Questions about the table below.
1) What is the 2nd entry on the main diagonal?
2) What is the last entry, reading row by row?
3) What is the first entry of the largest entry's row?
4) What is the 4th-last entry, reading row by row?
5) What is the smallest entry in the last column?
6) What is the second largest entry?
7) What is the top-left entry?
8) What is the 3rd entry on the main diagonal?
0.09,0.02,-0.04,-0.06,-0.24,0.11,-0.14,0.01,-0.21,0.09,-0.12,-0.04
0.19,-0.20,-0.18,-0.15,-0.05,-0.16,-0.23,-0.17,-0.09,0.02,0.00,-0.11
-0.19,-0.20,-0.21,-0.18,-0.13,-0.04,-0.04,0.07,0.02,0.02,0.12,0.08
0.13,-0.03,-0.01,-0.03,0.06,0.09,0.14,0.13,-0.21,-0.07,-0.01,-0.26
0.00,-0.15,-0.12,-0.08,-0.11,-0.28,-0.12,0.04,-0.06,0.06,-0.14,-0.12
0.06,-0.13,-0.11,-0.22,-0.09,-0.05,-0.07,-0.14,-0.10,-0.17,0.02,-0.13
1) -0.20
2) -0.13
3) 0.19
4) -0.10
5) -0.26
6) 0.14
7) 0.09
8) -0.21

[[-1.02 -0.20  0.31 -1.22 -1.01  0.32  0.05 -1.41  1.52  0.29  1.79  0.25
   0.06 -1.44  0.98  1.68]
 [-0.06 -0.67  1.87 -0.33 -0.06  1.49 -1.19  0.47  0.60  1.46  0.65  1.68
   0.09  0.53  0.99  0.24]
 [ 1.33  0.15  0.36 -1.89  1.30 -0.33 -1.23 -0.84 -1.29 -0.16 -1.00  0.32
   0.08 -0.95  0.35 -0.87]
 [ 1.35  1.13  0.51  0.19  1.27  0.90 -0.11 -2.22  1.04  0.73 -0.18  0.49
   0.10 -1.82 -1.86 -0.40]]
Which number is the entry just right of the smallest entry?
Answer: 1.04
Which number is the entry just right of 1.46?
Answer: 0.65
The entry just left of -1.82: 0.10
Which number is the largest entry?
Answer: 1.87
The entry just right of 0.29 is 1.79
Which number is the smallest entry?
Answer: -2.22
The entry just left of 0.47 -> -1.19
Which number is the entry just right of 1.27?
Answer: 0.90
Which number is the entry just left of -1.22?
Answer: 0.31
Which number is the entry just left of 0.51?
Answer: 1.13
The entry just left of the largest entry is -0.67
The entry just right of 1.13: 0.51
Which number is the entry just left of 0.98?
Answer: -1.44
The entry just right of 0.19 is 1.27
The entry just left of 0.99: 0.53
The entry just left of 0.05: 0.32
Which number is the entry just left of 0.53?
Answer: 0.09

a = (34, 67, 41, 37, 83, 29, 58, 24, 65, 32, 87, 58, 82, 6, 42)
Which number is the fourth-last entry? 58
Which number is the 1st entry from the left? 34
The first entry from the right -> 42
The third entry from the left: 41
The entry just left of 6: 82
The second entry from the left -> 67
Which number is the second entry from the end? 6

Questions about the row below.
1) Find the entry just right of the smallest entry.
2) Find the median of all entries.
[-35   2  15   1 -15  -5  31]
1) 2
2) 1

A =
[[  8 -15  -1   4  -4   7   0  10 -10  12  -9  30]
 [  1  -5  -1   4  -2   3   0   4  -3   9  -4  13]
 [  0   0   3   5   1  11   0   5  -5  11  -3   9]
 [  0   0  -5   8  -3   1   6  -4  -2   0 -11  -7]
 [  1   0   0   2   0   4   2   1  -3   1  -4   0]
 [ -6   7   4   2   2   0  -3   2   6  11   9   3]
 [  6  -8   0 -17   1 -10  -5  -2   2 -22  10  -2]
 [  0  -2   0   2  -1   1   0   2   0   6  -1   8]
 [  1  -1   1   6   0  12   2   4  -7  10  -7   8]
 [  3  -5   1   5  -1   9   0   7  -7  12  -5  17]
 [ -3   5 -10  13  -5  -4  11 -11   1  -3 -18 -20]
 [  1  -1   3   6   1  13   1   6  -7  12  -6  11]
 [  1   4   5   2   4  18   1   3  -9   3  -5  -3]
 [  2  -1   0  -6   1  -3  -2  -1   1  -9   4  -4]]
Counting starts at 0.
Report the entry in row 1 and column 0.
Answer: 1
Report the top-right entry.
Answer: 30
The entry in row 2 and column 1 -> 0
The entry in the bottom-left corner: 2
The entry at row 2, column 0: 0
Report the entry directly above the smallest entry.
Answer: 11
The entry in row 0 and column 2 -> -1
The entry at row 0, column 0 is 8
Report the entry just left of the smallest entry.
Answer: 2
The entry at row 1, column 2 -> -1
The bottom entry of the column that holds the smallest entry is -9
Report the entry directly below the largest entry.
Answer: 13
The top entry of the column that holds the smallest entry: 12
Report the entry in row 2 and column 2.
Answer: 3
Report the bottom-right entry.
Answer: -4
Report the entry at row 0, column 1.
Answer: -15
Report the entry in row 1 and column 1.
Answer: -5
The entry just right of the smallest entry: 10
Report the entry just left of the largest entry.
Answer: -9
